How the elements are linked:
J763 fi J677
J763 ga J971
J763 di J956
J576 fi J363
J576 ga J405
J576 di J107
J155 fi J310
J155 ga J83
J155 di J829
J749 fi J742
J749 ga J745
J749 di J950
J777 fi J900
J777 ga J835
J777 di J651
J335 fi J270
J335 ga J166
J335 di J653
J971 fi J763
J971 ga J501
J971 di J573
J573 fi J956
J573 ga J245
J573 di J191
J476 fi J449
J476 ga J319
J476 di J289
J641 fi J898
J641 ga J404
J641 di J757
J191 fi J776
J191 ga J434
J191 di J558
J434 fi J191
J434 ga J469
J434 di J216
J845 fi J405
J845 ga J107
J845 di J898
J556 fi J250
J556 ga J677
J556 di J971
J15 fi J829
J15 ga J48
J15 di J270
J956 fi J501
J956 ga J573
J956 di J776
J245 fi J573
J245 ga J776
J245 di J434
J71 fi J745
J71 ga J950
J71 di J592
J423 fi J404
J423 ga J757
J423 di J547
J742 fi J398
J742 ga J749
J742 di J71
J310 fi J356
J310 ga J155
J310 di J57
J241 fi J559
J241 ga J562
J241 di J176
J669 fi J692
J669 ga J140
J669 di J742
J126 fi J289
J126 ga J900
J126 di J835
J757 fi J423
J757 ga J222
J757 di J889
J73 fi J592
J73 ga J798
J73 di J363
J469 fi J434
J469 ga J558
J469 di J449
J222 fi J757
J222 ga J547
J222 di J250
J610 fi J629
J610 ga J320
J610 di J325
J582 fi J562
J582 ga J176
J582 di J159
J398 fi J140
J398 ga J742
J398 di J745
J889 fi J547
J889 ga J250
J889 di J677
J321 fi J176
J321 ga J159
J321 di J172
J363 fi J599
J363 ga J576
J363 di J845
J638 fi J399
J638 ga J408
J638 di J241
J325 fi J230
J325 ga J586
J325 di J761
J950 fi J71
J950 ga J885
J950 di J73
J176 fi J582
J176 ga J321
J176 di J280
J547 fi J222
J547 ga J889
J547 di J556
J599 fi J798
J599 ga J363
J599 di J405
J235 fi J653
J235 ga J692
J235 di J140
J216 fi J558
J216 ga J449
J216 di J319
J831 fi J586
J831 ga J761
J831 di J310
J692 fi J235
J692 ga J669
J692 di J398
J835 fi J777
J835 ga J156
J835 di J399
J651 fi J156
J651 ga J399
J651 di J408
J156 fi J835
J156 ga J651
J156 di J638
J501 fi J971
J501 ga J956
J501 di J245
J172 fi J280
J172 ga J629
J172 di J320
J356 fi J761
J356 ga J310
J356 di J83
J378 fi J107
J378 ga J898
J378 di J404
J559 fi J408
J559 ga J241
J559 di J582
J405 fi J576
J405 ga J845
J405 di J378
J745 fi J749
J745 ga J71
J745 di J885
J607 fi J166
J607 ga J653
J607 di J692
J592 fi J885
J592 ga J73
J592 di J599
J798 fi J73
J798 ga J599
J798 di J576
J289 fi J679
J289 ga J126
J289 di J777
J107 fi J845
J107 ga J378
J107 di J641
J48 fi J15
J48 ga J862
J48 di J335
J166 fi J335
J166 ga J607
J166 di J235
J885 fi J950
J885 ga J592
J885 di J798
J449 fi J216
J449 ga J476
J449 di J679
J862 fi J48
J862 ga J270
J862 di J166
J653 fi J607
J653 ga J235
J653 di J669
J250 fi J889
J250 ga J556
J250 di J763
J629 fi J172
J629 ga J610
J629 di J230
J159 fi J321
J159 ga J280
J159 di J629
J898 fi J378
J898 ga J641
J898 di J423
J270 fi J862
J270 ga J335
J270 di J607
J558 fi J469
J558 ga J216
J558 di J476
J399 fi J651
J399 ga J638
J399 di J559
J280 fi J159
J280 ga J172
J280 di J610
J562 fi J241
J562 ga J582
J562 di J321
J679 fi J319
J679 ga J289
J679 di J900
J230 fi J320
J230 ga J325
J230 di J831
J677 fi J556
J677 ga J763
J677 di J501
J408 fi J638
J408 ga J559
J408 di J562
J140 fi J669
J140 ga J398
J140 di J749
J320 fi J610
J320 ga J230
J320 di J586
J776 fi J245
J776 ga J191
J776 di J469
J57 fi J83
J57 ga J829
J57 di J48
J83 fi J155
J83 ga J57
J83 di J15
J829 fi J57
J829 ga J15
J829 di J862
J404 fi J641
J404 ga J423
J404 di J222
J586 fi J325
J586 ga J831
J586 di J356
J761 fi J831
J761 ga J356
J761 di J155
J900 fi J126
J900 ga J777
J900 di J156
J319 fi J476
J319 ga J679
J319 di J126

In the rows, 23 stands for zero.

The rows follow the links: the fewer symbols apart two elements are, the more alike their rows tend to be.

Each row is also shifted at random along 5 hidden directions that mean nothing.

Rows in random order:
Each row stands for one element.
v1: 23,16,36,15,16,28,25,26,14,26,32,29,23,20,17,30,28,16,16,24,17,23,18,25,20
v2: 27,25,15,21,29,25,24,24,34,11,15,21,5,28,32,35,25,28,24,19,27,30,34,21,20
v3: 27,21,34,18,17,27,24,20,12,28,26,29,28,19,16,24,27,25,15,26,18,22,15,29,23
v4: 15,18,35,21,15,23,25,24,11,36,20,27,27,17,17,16,22,22,20,22,17,14,15,28,22
v5: 25,22,29,16,23,23,16,25,22,24,11,17,9,32,34,31,29,39,22,18,22,22,32,23,19
v6: 29,26,13,24,32,13,17,16,25,16,23,20,20,23,28,12,22,26,22,26,30,17,23,23,32
v7: 30,31,22,19,20,19,15,23,18,15,18,15,23,33,21,19,34,21,21,17,17,28,22,26,21
v8: 17,16,26,25,27,27,30,20,27,33,18,32,18,13,27,28,13,32,24,28,29,15,25,24,26
v9: 11,18,18,31,24,23,35,22,28,25,24,31,18,10,18,21,11,19,25,26,25,17,21,19,26
v10: 11,26,16,37,23,23,32,21,25,32,23,27,38,13,13,7,9,20,28,26,24,19,16,26,25
v11: 38,31,13,23,37,21,16,17,29,21,28,19,38,29,29,15,21,20,27,29,34,31,25,29,27
v12: 26,27,31,24,18,21,10,26,18,25,26,10,31,35,28,22,31,40,24,21,18,24,25,19,22
v13: 26,24,29,14,24,20,12,26,18,27,23,14,28,36,29,15,29,21,24,19,22,25,27,29,18
v14: 10,26,24,31,14,30,31,33,24,18,33,20,20,23,14,19,21,27,23,16,13,31,25,22,16
v15: 19,17,27,17,23,23,18,30,27,25,23,17,15,31,35,30,25,22,26,19,25,22,33,16,18
v16: 14,22,18,23,29,23,22,30,33,31,25,17,27,31,33,14,15,11,34,20,30,27,34,24,16
v17: 20,24,26,19,18,14,13,25,16,21,12,13,14,31,26,16,32,27,22,15,17,15,23,21,22
v18: 28,29,18,35,22,26,29,19,24,15,39,28,36,14,11,23,20,30,20,30,21,29,15,21,30
v19: 24,33,21,33,15,29,24,29,25,15,30,16,34,29,15,26,27,29,25,18,14,37,23,20,16
v20: 32,14,30,18,30,30,25,21,26,30,39,32,32,18,30,36,18,21,22,34,33,25,25,22,27
v21: 27,26,10,27,30,15,19,21,31,11,30,17,21,25,27,17,23,21,26,25,29,23,27,15,30
v22: 14,19,27,19,23,21,18,31,25,25,26,15,15,32,34,18,22,28,25,18,24,21,34,21,19
v23: 16,21,33,20,16,31,30,29,18,26,27,27,19,21,17,22,23,25,18,20,16,27,23,30,17
v24: 28,15,26,15,30,23,24,18,24,23,27,32,12,17,30,28,20,27,17,30,31,17,25,25,30
v25: 27,15,24,17,30,15,18,19,21,24,31,26,20,20,30,17,21,19,20,30,31,13,22,21,32
v26: 26,20,28,18,19,19,23,19,12,25,22,30,26,16,14,21,28,9,17,25,19,16,11,25,26
v27: 26,21,31,14,22,21,11,28,19,28,25,14,29,35,32,23,31,19,25,20,23,24,27,21,19
v28: 11,23,30,22,16,31,32,30,20,24,29,26,15,21,16,13,20,28,18,18,16,29,25,35,16
v29: 19,21,15,28,24,23,33,21,27,19,29,32,22,11,14,23,17,9,23,26,24,22,17,19,27
v30: 21,18,25,16,24,23,20,30,28,21,20,19,9,30,35,32,26,24,25,19,25,23,34,17,19
v31: 15,21,31,21,20,19,13,29,19,29,22,12,20,33,32,14,26,33,25,18,20,17,30,21,20
v32: 21,22,22,29,26,30,34,19,29,28,19,33,20,13,23,31,12,35,23,28,27,22,24,25,25
v33: 26,22,21,24,21,20,26,19,16,17,36,28,31,16,10,15,25,10,18,27,20,22,11,23,29
v34: 32,29,12,19,34,26,22,22,35,22,14,21,24,31,32,28,20,15,30,22,33,35,32,28,18
v35: 25,20,26,21,18,18,24,19,13,17,30,29,21,15,12,19,29,16,14,26,17,17,12,22,30
v36: 30,26,12,22,30,26,24,25,35,8,29,20,12,30,30,29,23,25,24,22,29,35,34,22,21
v37: 35,16,23,14,32,20,21,19,22,10,46,29,12,20,28,20,25,26,12,32,31,23,25,25,35
v38: 29,32,17,22,19,26,24,24,23,15,12,20,22,29,15,30,32,13,23,16,16,34,22,25,15
v39: 20,22,22,19,27,26,22,30,30,20,27,18,12,31,33,23,22,27,25,20,27,29,36,24,18
v40: 13,19,29,20,14,29,30,31,21,26,23,26,18,22,17,26,23,11,22,17,16,27,23,24,14
v41: 31,14,29,18,29,21,18,18,22,28,31,28,27,20,32,32,22,28,22,33,31,16,23,17,31
v42: 23,29,23,29,14,27,24,27,24,23,13,19,31,27,16,38,29,19,28,17,14,31,21,15,14
v43: 26,18,27,17,32,27,26,17,25,34,20,31,21,18,31,24,14,30,22,30,32,19,25,33,26
v44: 19,16,36,16,15,30,26,27,15,35,17,29,25,20,20,35,26,14,22,21,17,21,19,24,16
v45: 34,21,20,22,30,15,15,17,23,16,34,21,27,23,29,23,25,27,21,31,30,18,21,15,35
v46: 22,19,20,26,25,29,34,21,29,21,27,34,18,12,21,34,16,23,22,29,27,24,22,21,25
v47: 25,15,22,17,30,28,32,21,28,24,28,36,15,14,25,29,16,14,20,29,31,24,25,27,25
v48: 28,30,24,19,22,20,13,24,17,19,20,13,24,35,24,13,32,28,21,18,19,27,24,30,20
v49: 22,25,32,22,16,37,30,29,22,22,33,26,25,24,17,29,23,31,18,21,16,38,25,31,14
v50: 23,16,26,21,27,27,29,19,26,26,20,33,11,14,28,33,16,36,20,29,29,17,25,23,28
v51: 6,24,22,31,13,24,29,33,24,22,25,18,23,24,15,18,22,13,28,14,14,25,23,17,15
v52: 21,27,23,27,15,16,14,28,18,15,32,10,30,31,19,17,33,20,25,18,14,23,21,13,22
v53: 25,18,22,21,29,12,16,16,21,28,17,23,22,20,31,19,22,24,24,28,30,7,21,19,33
v54: 28,29,21,23,18,21,16,26,20,18,23,15,34,32,18,26,34,12,26,18,17,30,20,17,18
v55: 12,23,20,26,13,23,28,31,23,17,21,19,17,24,15,25,28,8,25,13,13,25,22,14,16
v56: 25,36,17,27,19,25,24,24,23,13,15,17,22,29,15,18,28,27,22,15,15,34,23,30,17
v57: 23,27,17,30,22,21,30,15,21,23,14,30,27,12,12,20,20,19,21,25,21,18,12,25,28
v58: 31,30,19,35,21,28,30,15,25,22,19,30,35,13,14,37,20,35,23,30,22,26,15,20,27
v59: 31,26,21,27,20,22,26,14,18,17,18,29,24,13,11,31,27,25,17,27,19,20,11,21,29
v60: 21,28,23,21,19,16,14,25,17,22,18,12,26,33,23,10,30,19,24,16,18,21,22,25,20
v61: 19,20,26,21,14,31,30,33,24,14,37,25,18,24,15,32,28,12,20,18,15,35,25,19,15
v62: 25,24,9,24,29,19,23,25,34,4,31,18,8,26,28,25,24,19,23,22,28,29,31,14,26
v63: 10,25,25,31,12,28,29,31,24,25,18,20,24,23,16,28,23,25,27,15,13,26,24,17,14
v64: 17,18,30,22,11,30,29,31,22,23,21,26,19,22,18,43,28,16,23,17,14,25,23,13,15
v65: 24,27,23,30,20,21,26,18,16,16,36,26,29,15,10,9,23,31,15,27,18,22,13,28,30
v66: 15,22,16,32,25,25,34,21,28,27,27,30,30,12,16,16,11,14,26,27,26,22,18,24,26
v67: 24,24,21,31,20,21,26,18,19,26,26,27,39,14,13,22,21,16,24,28,21,19,11,19,28
v68: 27,25,12,27,31,15,16,21,29,20,29,16,33,26,29,15,21,15,30,27,31,21,24,16,29
v69: 29,25,19,28,29,14,15,14,24,26,14,19,29,23,30,22,22,35,27,28,29,12,21,17,32
v70: 20,21,34,19,17,28,27,22,13,29,20,29,19,18,16,20,24,30,15,22,16,20,18,33,21
v71: 29,26,27,28,17,22,24,15,15,22,17,28,26,14,13,28,27,36,17,26,16,17,11,22,29
v72: 26,26,12,30,27,18,19,21,32,16,18,16,22,26,30,31,23,26,29,24,28,21,27,9,27
v73: 20,32,18,26,18,20,20,26,21,22,13,15,29,30,17,14,28,15,27,14,16,27,21,26,17
v74: 24,19,35,19,15,32,27,28,16,20,41,28,22,21,16,28,27,28,14,24,16,30,21,27,21
v75: 33,28,11,25,31,23,21,21,34,13,19,19,20,28,30,32,24,23,28,24,30,30,29,18,24
v76: 26,19,23,25,28,13,14,17,22,29,23,20,31,22,31,21,22,28,26,30,30,10,20,15,33
v77: 26,29,11,29,32,19,19,21,32,20,25,16,32,28,29,16,18,23,31,25,31,26,27,20,26
v78: 19,19,29,16,23,23,16,30,24,27,22,16,16,33,34,23,25,26,26,18,24,22,32,22,18
v79: 28,20,25,20,31,17,16,15,21,32,20,24,28,22,31,20,20,27,24,30,32,13,22,24,31
v80: 33,27,14,26,32,16,16,18,27,15,35,18,32,26,28,15,22,25,24,29,31,25,23,20,32
v81: 30,23,20,29,24,31,33,19,29,21,27,33,28,13,19,43,18,26,23,30,26,28,20,18,26
v82: 22,31,17,23,19,17,19,24,20,10,18,15,14,30,16,10,31,20,20,13,15,26,22,27,21
v83: 28,20,35,20,16,25,22,20,12,29,24,28,32,18,16,30,28,25,18,27,17,19,13,24,25
v84: 34,21,27,15,33,27,23,14,24,31,17,32,21,19,32,27,18,35,19,31,33,21,25,35,27
v85: 26,26,18,20,30,29,24,27,34,14,27,19,11,31,32,24,21,30,23,20,28,36,37,29,18
v86: 31,23,31,19,19,24,23,18,12,24,24,29,27,17,14,25,28,24,15,26,18,21,13,29,26
v87: 17,10,22,19,26,24,32,24,27,24,32,34,15,12,24,30,16,4,23,28,29,18,23,16,26
v88: 22,19,30,13,23,20,13,28,21,29,16,16,18,33,34,24,28,21,25,18,23,20,30,23,18
v89: 20,20,24,22,24,26,20,30,31,26,25,17,23,31,35,34,22,25,31,21,27,26,34,14,18

Some elements, each with its row:
J777 v39
J592 v18
J556 v25
J325 v38
J776 v11
J950 v67
J885 v57
J241 v27
J399 v78
J15 v49
J745 v33
J270 v44
J245 v80
J558 v72
J166 v1
J404 v50
J235 v3
J320 v73
J356 v51
J191 v68
J172 v52
J669 v86
J607 v70
J176 v17
J216 v75
J610 v54
J629 v82
J289 v16
J405 v9
J280 v7

Row, symbols taken left to right, then the row they reach:
v13 fi fi fi: v88
v55 fi fi: v19
v32 ga: v87
v48 di ga di: v56
v69 fi fi di: v6
v14 ga fi ga: v61
v46 ga di fi: v47
v40 fi di: v28
v30 ga: v15
v76 di ga di: v21
v10 ga fi fi: v58
v12 fi fi fi: v31
v62 di di: v89
v37 fi di ga: v53
v20 ga di: v41
v77 di di fi: v36
v8 di fi di: v84
v60 di di di: v42
v29 di fi: v81
v79 fi ga di: v45

